Here is a tiny trained network, its code and every weight. The questions are about switching its units off for an input and a class, where a switched-off unit gives its printed mean instead of its output.

import numpy as np


def w(rows, s, z=0):
    codes = np.array(rows[::2]) - 128.0
    scale = np.full(codes.shape[1], s)
    scale[-1] = z or s
    return codes * scale


def norm(h):
    return h / np.sqrt((h * h).mean(-1, keepdims=True) + 1e-5)


def f(y):
    return np.maximum(y, 0)


def log_softmax(a):
    a = a - a.max(-1, keepdims=True)
    return a - np.log(np.exp(a).sum(-1, keepdims=True))


def net(x, mask):
    res = np.array(x, float).reshape(1, 2) / 4 @ E
    u = 0
    for l in range(4):
        y = f(norm(res) @ A[l][:, :-1].T + A[l][:, -1])
        res = res + np.where(mask[u : u + 9], y, B[l][:, -1]) @ B[l][:, :-1]
        u += 9
    return log_softmax(norm(res)[-1] @ U[:, :-1].T + U[:, -1])


A, B = {}, {}
E = w([
[135,7,128,119,121,132,105,133,73,129,140,131],'x0',
[150,165,136,129,131,130,109,122,5,123,134,122],'x1',
],0.0023)
A[0] = w([
[124,197,128,132,132,121,131,128,117,136,123,124,54],'0.n1',
[140,131,136,129,129,132,127,114,131,115,134,134,82],'0.n2',
[132,60,129,130,126,118,128,122,156,127,124,122,85],'0.n3',
[135,178,130,130,134,132,121,126,121,121,122,127,180],'0.n4',
[131,171,136,122,127,130,128,135,149,131,150,128,64],'0.n5',
[135,182,133,131,133,126,126,128,2,126,123,123,2],'0.n6',
[131,68,134,135,140,126,134,132,159,122,115,123,128],'0.n7',
[127,25,120,129,123,127,126,124,95,127,131,127,123],'0.n8',
[128,105,132,128,132,127,124,128,7,129,130,127,24],'0.n9',
],0.0093,0.00061)
B[0] = w([
[57,199,154,125,142,49,138,112,183,132,134,82,188],'0.n1',
[136,118,94,130,94,145,136,149,133,138,131,114,130],'0.n2',
[94,96,102,155,126,154,129,164,129,163,157,158,186],'0.n3',
[134,161,135,158,138,89,171,61,162,116,157,192,174],'0.n4',
[124,88,52,160,105,160,130,91,121,92,77,107,170],'0.n5',
[88,99,166,27,132,151,58,132,3,192,227,181,246],'0.n6',
[87,123,104,98,101,128,126,129,107,164,146,152,181],'0.n7',
[183,182,232,83,171,136,112,164,78,100,135,101,231],'0.n8',
[184,103,51,226,107,118,174,94,250,57,2,72,243],'0.n9',
],0.0075,0.011)
A[1] = w([
[205,127,156,172,125,98,155,102,171,79,133,125,76],'1.n1',
[251,128,130,155,134,130,106,86,111,56,55,67,121],'1.n2',
[167,168,158,149,140,102,160,168,162,112,85,94,85],'1.n3',
[205,107,130,156,126,76,153,133,134,115,137,120,96],'1.n4',
[137,146,160,152,132,106,147,160,158,125,125,110,1],'1.n5',
[162,135,130,133,128,155,135,128,145,89,75,106,44],'1.n6',
[179,112,159,132,119,99,117,136,102,112,197,93,83],'1.n7',
[164,177,138,158,138,98,149,105,160,81,69,93,51],'1.n8',
[175,124,122,163,105,86,118,121,117,116,140,74,87],'1.n9',
],0.012,0.00086)
B[1] = w([
[119,134,129,112,114,130,141,164,128,163,132,133,186],'1.n1',
[192,73,160,134,170,174,105,128,87,10,133,74,252],'1.n2',
[124,79,83,114,125,144,101,72,106,96,149,122,183],'1.n3',
[106,104,119,122,143,161,112,136,122,125,144,136,158],'1.n4',
[121,106,122,150,127,144,105,105,120,119,134,126,149],'1.n5',
[133,93,115,79,125,129,90,66,96,101,125,125,182],'1.n6',
[86,167,110,138,104,109,168,134,187,164,89,139,168],'1.n7',
[154,163,160,155,138,112,136,140,117,112,87,122,214],'1.n8',
[91,114,126,105,144,154,116,113,176,129,130,149,159],'1.n9',
],0.012,0.014)
A[2] = w([
[141,138,186,137,100,113,160,166,102,121,77,143,66],'2.n1',
[159,192,234,95,159,142,136,254,93,187,149,143,125],'2.n2',
[194,137,132,156,100,111,109,154,139,159,84,129,111],'2.n3',
[183,189,127,185,130,81,176,103,205,76,42,82,38],'2.n4',
[190,109,200,83,136,141,111,191,79,175,153,158,131],'2.n5',
[114,117,145,153,122,103,141,176,122,171,115,160,112],'2.n6',
[218,104,93,190,101,79,154,156,91,119,168,118,1],'2.n7',
[183,71,107,139,104,119,131,133,181,166,132,130,90],'2.n8',
[160,91,144,156,119,126,107,171,73,142,180,162,102],'2.n9',
],0.0081,0.00073)
B[2] = w([
[117,107,68,99,129,149,114,112,193,151,159,142,158],'2.n1',
[135,197,204,24,146,161,153,214,222,173,144,79,205],'2.n2',
[73,161,128,127,138,141,123,99,98,117,175,154,139],'2.n3',
[149,158,157,254,144,38,153,116,166,95,29,144,255],'2.n4',
[130,173,154,120,161,119,150,136,222,125,93,114,184],'2.n5',
[160,84,117,148,118,176,138,135,99,79,97,101,160],'2.n6',
[62,131,157,102,154,131,135,146,78,47,144,116,138],'2.n7',
[122,85,113,161,95,150,147,211,50,147,124,150,137],'2.n8',
[134,177,144,116,134,116,130,106,158,102,77,112,158],'2.n9',
],0.0071,0.008)
A[3] = w([
[179,161,113,207,123,52,141,91,164,107,70,114,106],'3.n1',
[219,129,99,143,112,100,146,122,126,141,210,121,8],'3.n2',
[208,182,121,145,115,71,129,132,144,144,166,85,96],'3.n3',
[169,134,183,147,109,62,147,139,95,142,237,108,81],'3.n4',
[207,130,100,93,79,75,128,96,150,169,172,46,88],'3.n5',
[187,162,189,204,127,107,112,117,124,188,191,138,112],'3.n6',
[159,106,102,85,96,91,76,68,80,190,198,156,105],'3.n7',
[117,64,162,19,111,58,69,82,84,221,194,170,28],'3.n8',
[254,155,164,182,121,75,68,99,90,173,74,161,93],'3.n9',
],0.008,0.0014)
B[3] = w([
[98,172,126,217,132,56,154,81,183,88,39,129,254],'3.n1',
[73,93,170,100,131,134,133,177,170,162,89,169,128],'3.n2',
[115,80,128,126,115,155,130,179,82,75,90,130,158],'3.n3',
[91,36,52,113,106,147,83,57,80,93,94,151,147],'3.n4',
[108,136,153,137,174,172,131,131,128,110,115,158,135],'3.n5',
[128,45,83,106,138,230,81,117,59,82,54,157,154],'3.n6',
[32,170,148,81,138,111,130,119,103,172,197,185,195],'3.n7',
[38,183,163,48,151,70,82,39,13,100,212,161,223],'3.n8',
[2,155,82,128,95,77,189,108,223,173,164,131,199],'3.n9',
],0.006,0.0077)
U = w([
[150,160,164,70,140,160,157,190,205,164,123,103,159],'0',
[119,148,109,219,126,64,165,88,179,97,49,134,142],'1',
[80,146,128,82,134,97,110,67,79,139,180,161,161],'2',
[246,127,101,165,105,102,127,114,131,187,180,120,3],'3',
[104,63,58,162,83,171,159,176,122,158,112,153,131],'4',
[236,124,103,149,117,107,127,112,129,189,157,125,59],'5',
[203,63,139,120,162,170,102,99,102,25,110,81,153],'6',
],0.011,0.0059)

Each question gives the input, the list of numbers given to net, and the class t.
The units are the neurons (one row each of A and B). Each row of codes is followed by its name. A weight is (code - 128) times the scale printed after its matrix; where a second scale follows, it is the last column's (A, B and U).
mask holds one flag per neuron, layer by layer. A switched-off neuron (its flag False) gives its mean, the last column of its row in B, instead of its output. The means were averaged over made-up inputs and are rounded, as every weight is.
A unit's drop is (log p(t) with every unit on - log p(t) with that unit switched off) / (log p(t) with every unit on - log p(t) with every unit switched off).
The circuit of an input: a set's keep is (log p(t) with only the set's units on - log p(t) with every unit switched off) / (log p(t) with every unit on - log p(t) with every unit switched off). Starting from the 12 units with the biggest drops (on a tie, the unit counted first), units are removed one at a time, each time the one whose removal leaves the highest keep (on an exact tie, the one counted first), for as long as the keep stays at least 0.8.
circuit, biggest first: the units of the circuit, biggest drop first
top k neurons: the k neurons with the biggest drops, biggest first
k most important neurons of layer l: the k neurons of layer l with the biggest drops, biggest first
drop of u: that unit's drop, to one decimal
input [-6,2], class 2: circuit, biggest first => (0.n9 1.n2)
input [-6,-8], class 1: 2 most important neurons of layer 0 => (0.n6 0.n8)
input [-6,7], class 2: top neuron => (0.n6)
input [1,-5], class 0: top 2 neurons => (0.n9 1.n3)
input [-6,-5], class 1: top 3 neurons => (0.n6 0.n8 0.n9)
input [-4,-8], class 4: top 2 neurons => (0.n6 1.n2)
input [-2,-5], class 4: 3 most important neurons of layer 1 => (1.n2 1.n8 1.n6)
input [0,5], class 2: top 3 neurons => (0.n6 1.n2 0.n8)
input [0,-6], class 4: 2 most important neurons of layer 0 => (0.n8 0.n6)
input [0,-1], class 4: 2 most important neurons of layer 0 => (0.n8 0.n6)
input [-3,-6], class 4: 4 most important neurons of layer 1 => (1.n2 1.n8 1.n6 1.n7)
input [0,4], class 2: top 4 neurons => (0.n6 1.n2 0.n8 2.n4)
input [-5,-7], class 1: top 2 neurons => (0.n6 0.n8)
input [-2,6], class 2: circuit, biggest first => (0.n6)
input [-8,-3], class 1: top 2 neurons => (0.n6 0.n9)
input [-4,-6], class 1: top 4 neurons => (0.n6 0.n8 0.n9 1.n2)
input [-7,-3], class 1: top 2 neurons => (0.n6 0.n9)
input [-7,-8], class 1: top 3 neurons => (0.n6 0.n8 0.n9)
input [0,-4], class 4: 3 most important neurons of layer 0 => (0.n8 0.n6 0.n9)
input [-2,-1], class 1: drop of 0.n6 => 2.5
input [8,-7], class 0: drop of 0.n9 => 1.2
input [-8,-2], class 1: drop of 0.n6 => 2.9
